Below are the code and all the weights of a small trained network. Each question names an input and a target symbol and asks about switching units off, where a switched-off unit gives its printed mean instead of its output.

import numpy as np


def w(rows, s, z=0):
    codes = np.array(rows[::2]) - 128.0
    scale = np.full(codes.shape[1], s)
    scale[-1] = z or s
    return codes * scale


def norm(h):
    return h / np.sqrt((h * h).mean(-1, keepdims=True) + 1e-5)


def f(y):
    return np.maximum(y, 0)


def softmax(a):
    e = np.exp(a - a.max(-1, keepdims=True))
    return e / e.sum(-1, keepdims=True)


def log_softmax(a):
    a = a - a.max(-1, keepdims=True)
    return a - np.log(np.exp(a).sum(-1, keepdims=True))


def net(x, mask):
    ids = ['Δαλξτψω'.index(c) for c in x.split()]
    T = len(ids)
    res = E[ids] + P[:T]
    u = 0
    for l in range(2):
        r = norm(res)
        for j in range(2):
            rows = slice(3 * j, 3 * j + 3)
            q, k, v = (r @ M[l][rows].T for M in (Q, K, V))
            z = softmax(np.where(np.tri(T) > 0, q @ k.T / 3**0.5, -1e9)) @ v
            o = O[l][rows]
            res = res + np.where(mask[u + j], z, o[:, -1]) @ o[:, :-1]
        u += 2
        y = f(norm(res) @ A[l][:, :-1].T + A[l][:, -1])
        res = res + np.where(mask[u : u + 24], y, B[l][:, -1]) @ B[l][:, :-1]
        u += 24
    return log_softmax(norm(res)[-1] @ U[:, :-1].T + U[:, -1])


Q, K, V, O, A, B = {}, {}, {}, {}, {}, {}
E = w([
[62,159,154,218],'Δ',
[157,105,36,194],'α',
[131,101,185,139],'λ',
[249,180,171,145],'ξ',
[125,81,123,67],'τ',
[189,198,90,108],'ψ',
[134,127,196,81],'ω',
],0.018)
P = w([
[2,99,102,192],'0',
[138,84,83,159],'1',
[146,83,81,145],'2',
[152,84,82,137],'3',
[149,91,83,131],'4',
[152,93,88,125],'5',
[137,112,85,126],'6',
[141,110,87,123],'7',
[144,109,90,122],'8',
[128,129,86,126],'9',
[133,125,89,124],'10',
[112,152,80,132],'11',
],0.0086)
Q[0] = w([
[234,165,135,147],'0.h1',
[228,182,148,97],'0.h1',
[1,114,151,112],'0.h1',
[80,85,169,181],'0.h2',
[60,101,142,3],'0.h2',
[93,115,80,147],'0.h2',
],0.01)
K[0] = w([
[145,143,138,55],'0.h1',
[55,178,246,100],'0.h1',
[161,39,97,218],'0.h1',
[106,60,249,149],'0.h2',
[2,203,195,98],'0.h2',
[189,164,194,22],'0.h2',
],0.0075)
V[0] = w([
[99,7,110,75],'0.h1',
[57,185,102,156],'0.h1',
[92,173,27,167],'0.h1',
[157,67,141,21],'0.h2',
[90,187,148,2],'0.h2',
[164,166,49,239],'0.h2',
],0.0056)
O[0] = w([
[223,166,87,160,165],'0.h1',
[254,152,152,57,82],'0.h1',
[155,53,202,144,100],'0.h1',
[91,111,211,77,96],'0.h2',
[165,104,9,52,2],'0.h2',
[48,167,72,73,229],'0.h2',
],0.0068,0.0035)
A[0] = w([
[45,121,138,112,40],'0.n1',
[132,154,153,105,69],'0.n2',
[89,119,138,87,73],'0.n3',
[127,104,126,76,107],'0.n4',
[140,173,116,14,58],'0.n5',
[70,148,175,173,77],'0.n6',
[87,95,162,186,119],'0.n7',
[135,73,92,121,170],'0.n8',
[126,126,176,141,106],'0.n9',
[136,131,109,97,188],'0.n10',
[93,64,128,101,102],'0.n11',
[98,178,80,51,12],'0.n12',
[109,80,130,163,6],'0.n13',
[171,169,110,91,201],'0.n14',
[171,87,129,247,167],'0.n15',
[95,151,131,181,120],'0.n16',
[88,85,170,182,82],'0.n17',
[115,146,162,125,187],'0.n18',
[135,135,39,86,49],'0.n19',
[175,139,103,129,115],'0.n20',
[146,124,143,144,88],'0.n21',
[69,197,98,129,242],'0.n22',
[106,126,100,124,42],'0.n23',
[190,93,94,22,178],'0.n24',
],0.013,0.0018)
B[0] = w([
[147,69,159,29,146],'0.n1',
[225,196,143,112,146],'0.n2',
[30,133,85,140,145],'0.n3',
[182,79,153,186,151],'0.n4',
[105,145,233,137,186],'0.n5',
[115,213,148,50,178],'0.n6',
[104,193,50,85,188],'0.n7',
[56,34,156,235,172],'0.n8',
[173,151,44,138,164],'0.n9',
[136,151,197,193,151],'0.n10',
[135,1,63,140,152],'0.n11',
[116,185,171,75,168],'0.n12',
[118,214,181,93,163],'0.n13',
[28,196,142,158,175],'0.n14',
[77,159,153,93,254],'0.n15',
[204,95,184,18,179],'0.n16',
[98,163,123,84,184],'0.n17',
[191,114,84,125,160],'0.n18',
[204,163,248,242,191],'0.n19',
[68,144,129,25,164],'0.n20',
[140,155,120,21,142],'0.n21',
[133,15,176,112,195],'0.n22',
[183,122,99,66,143],'0.n23',
[74,117,105,176,187],'0.n24',
],0.0047,0.0089)
Q[1] = w([
[91,78,112,74],'1.h1',
[111,135,107,93],'1.h1',
[222,115,103,101],'1.h1',
[155,214,255,44],'1.h2',
[254,80,165,141],'1.h2',
[66,180,180,62],'1.h2',
],0.01)
K[1] = w([
[160,144,99,191],'1.h1',
[53,126,156,97],'1.h1',
[139,173,130,185],'1.h1',
[246,119,172,83],'1.h2',
[149,134,123,161],'1.h2',
[131,103,192,123],'1.h2',
],0.014)
V[1] = w([
[138,185,55,138],'1.h1',
[254,138,68,63],'1.h1',
[44,57,48,54],'1.h1',
[149,125,166,208],'1.h2',
[142,120,115,130],'1.h2',
[115,207,101,111],'1.h2',
],0.0095)
O[1] = w([
[234,157,81,194,112],'1.h1',
[164,86,186,158,3],'1.h1',
[109,61,150,121,100],'1.h1',
[136,254,148,182,129],'1.h2',
[191,121,225,119,112],'1.h2',
[134,113,71,182,172],'1.h2',
],0.0096,0.004)
A[1] = w([
[165,145,221,120,181],'1.n1',
[155,151,185,106,146],'1.n2',
[174,187,69,57,80],'1.n3',
[137,29,134,216,34],'1.n4',
[41,182,181,101,93],'1.n5',
[111,37,183,34,65],'1.n6',
[68,194,91,4,116],'1.n7',
[170,174,139,61,138],'1.n8',
[71,176,189,114,40],'1.n9',
[188,132,104,73,104],'1.n10',
[216,146,110,135,138],'1.n11',
[83,129,102,70,194],'1.n12',
[130,163,115,119,158],'1.n13',
[133,176,242,55,135],'1.n14',
[182,72,182,140,220],'1.n15',
[190,226,171,43,124],'1.n16',
[123,173,146,167,148],'1.n17',
[48,76,170,57,110],'1.n18',
[179,35,145,110,169],'1.n19',
[102,82,101,167,14],'1.n20',
[1,106,92,173,94],'1.n21',
[32,131,109,87,184],'1.n22',
[189,194,103,211,137],'1.n23',
[139,157,156,170,2],'1.n24',
],0.0089,0.0029)
B[1] = w([
[142,243,168,167,168],'1.n1',
[185,171,125,201,161],'1.n2',
[108,37,35,132,180],'1.n3',
[121,111,88,2,161],'1.n4',
[140,154,74,56,215],'1.n5',
[135,65,139,120,166],'1.n6',
[211,103,89,158,255],'1.n7',
[178,68,114,164,184],'1.n8',
[212,185,41,49,180],'1.n9',
[162,111,169,224,143],'1.n10',
[161,72,147,224,145],'1.n11',
[171,218,200,126,192],'1.n12',
[112,147,56,155,173],'1.n13',
[161,103,169,121,215],'1.n14',
[156,203,241,116,150],'1.n15',
[144,96,127,175,226],'1.n16',
[103,84,142,99,181],'1.n17',
[166,81,188,29,186],'1.n18',
[116,231,172,218,146],'1.n19',
[173,54,79,97,145],'1.n20',
[123,139,181,166,205],'1.n21',
[62,72,145,126,216],'1.n22',
[107,25,173,33,205],'1.n23',
[126,252,138,152,138],'1.n24',
],0.0049,0.0079)
U = w([
[32,154,93,51,49],'Δ',
[57,118,40,209,252],'α',
[160,16,31,81,129],'λ',
[224,109,83,238,1],'ξ',
[80,43,149,112,188],'τ',
[120,237,148,181,27],'ψ',
[186,138,248,168,194],'ω',
],0.013,0.0024)

Each question gives the input, a string of symbols that net reads in full, and the target symbol t.
The units are the heads (3 rows each of Q, K, V and O) and the neurons (one row each of A and B). Each row of codes is followed by its name. A weight is (code - 128) times the scale printed after its matrix; where a second scale follows, it is the last column's (O, A, B and U).
mask holds one flag per unit, layer by layer, with each layer's heads first. A switched-off unit (its flag False) gives its mean, the last column of its rows in O or B, instead of its output. The means were averaged over made-up inputs and are rounded, as every weight is.
A unit's drop is (log p(t) with every unit on - log p(t) with that unit switched off) / (log p(t) with every unit on - log p(t) with every unit switched off).
The circuit of an input: a set's keep is (log p(t) with only the set's units on - log p(t) with every unit switched off) / (log p(t) with every unit on - log p(t) with every unit switched off). Starting from the 12 units with the biggest drops (on a tie, the unit counted first), units are removed one at a time, each time the one whose removal leaves the highest keep (on an exact tie, the one counted first), for as long as the keep stays at least 0.8.
circuit, biggest first: the units of the circuit, biggest drop first
most important unit: the unit with the biggest drop
top k neurons: the k neurons with the biggest drops, biggest first
top k neurons in layer l: the k neurons of layer l with the biggest drops, biggest first
input α Δ α ω α Δ ω ω ξ, target λ: circuit, biggest first -> (0.n19 1.h2 0.h1 1.n3)
input Δ ψ λ ω Δ Δ α ψ, target α: most important unit -> 0.h1
input τ λ α ω α ψ ψ α α τ λ, target ψ: top 2 neurons -> (0.n15 0.n6)
input ω α τ, target ω: circuit, biggest first -> (0.h1 1.n19 1.h1)
input τ λ ψ ω, target ψ: circuit, biggest first -> (1.h2 0.h1 0.n16)
input Δ Δ Δ ω ξ α, target α: circuit, biggest first -> (0.n15 1.n7 1.h2)
input ψ α ω λ, target Δ: circuit, biggest first -> (1.h1 0.n7)
input ω α λ Δ, target ω: circuit, biggest first -> (0.h2 0.h1)
input Δ ω ψ, target α: circuit, biggest first -> (0.h1 1.n3 1.n18)
input τ ω ξ, target ψ: circuit, biggest first -> (0.h1 0.n14)
input λ ω ψ, target ξ: top 2 neurons in layer 1 -> (1.n23 1.n11)
input α ω α λ τ Δ ψ ξ, target λ: top 3 neurons -> (0.n19 1.n23 0.n14)
input α ω λ ψ, target λ: top 2 neurons -> (1.n23 0.n8)
input τ τ ω α Δ ω Δ, target Δ: circuit, biggest first -> (1.h1)
input ω λ α ψ λ α, target ω: top 3 neurons -> (0.n19 0.n8 0.n9)
input α ω α τ α λ ψ, target λ: top 3 neurons -> (0.n8 0.n24 0.n6)
input ω ξ Δ ξ α ψ, target ω: top 2 neurons -> (0.n19 0.n8)
input α α τ α Δ α τ ξ ω, target λ: top 2 neurons in layer 0 -> (0.n19 0.n3)
input ξ α ψ ξ ξ, target ξ: top 2 neurons in layer 0 -> (0.n19 0.n7)
input Δ α ξ ω τ, target α: most important unit -> 0.h2
input λ ω ω Δ α α α ω ψ ξ ψ ψ, target ξ: top 3 neurons -> (0.n8 0.n22 0.n19)
input ξ α λ ω α τ ξ α, target τ: top 2 neurons -> (1.n23 0.n19)
input λ λ Δ ω α Δ λ Δ ψ λ ω λ, target λ: top 2 neurons -> (0.n19 1.n3)
input ξ λ ω α α, target τ: top 4 neurons in layer 1 -> (1.n23 1.n7 1.n4 1.n9)
input ω ω τ λ ξ ω ξ τ, target ω: top 2 neurons -> (0.n19 0.n15)
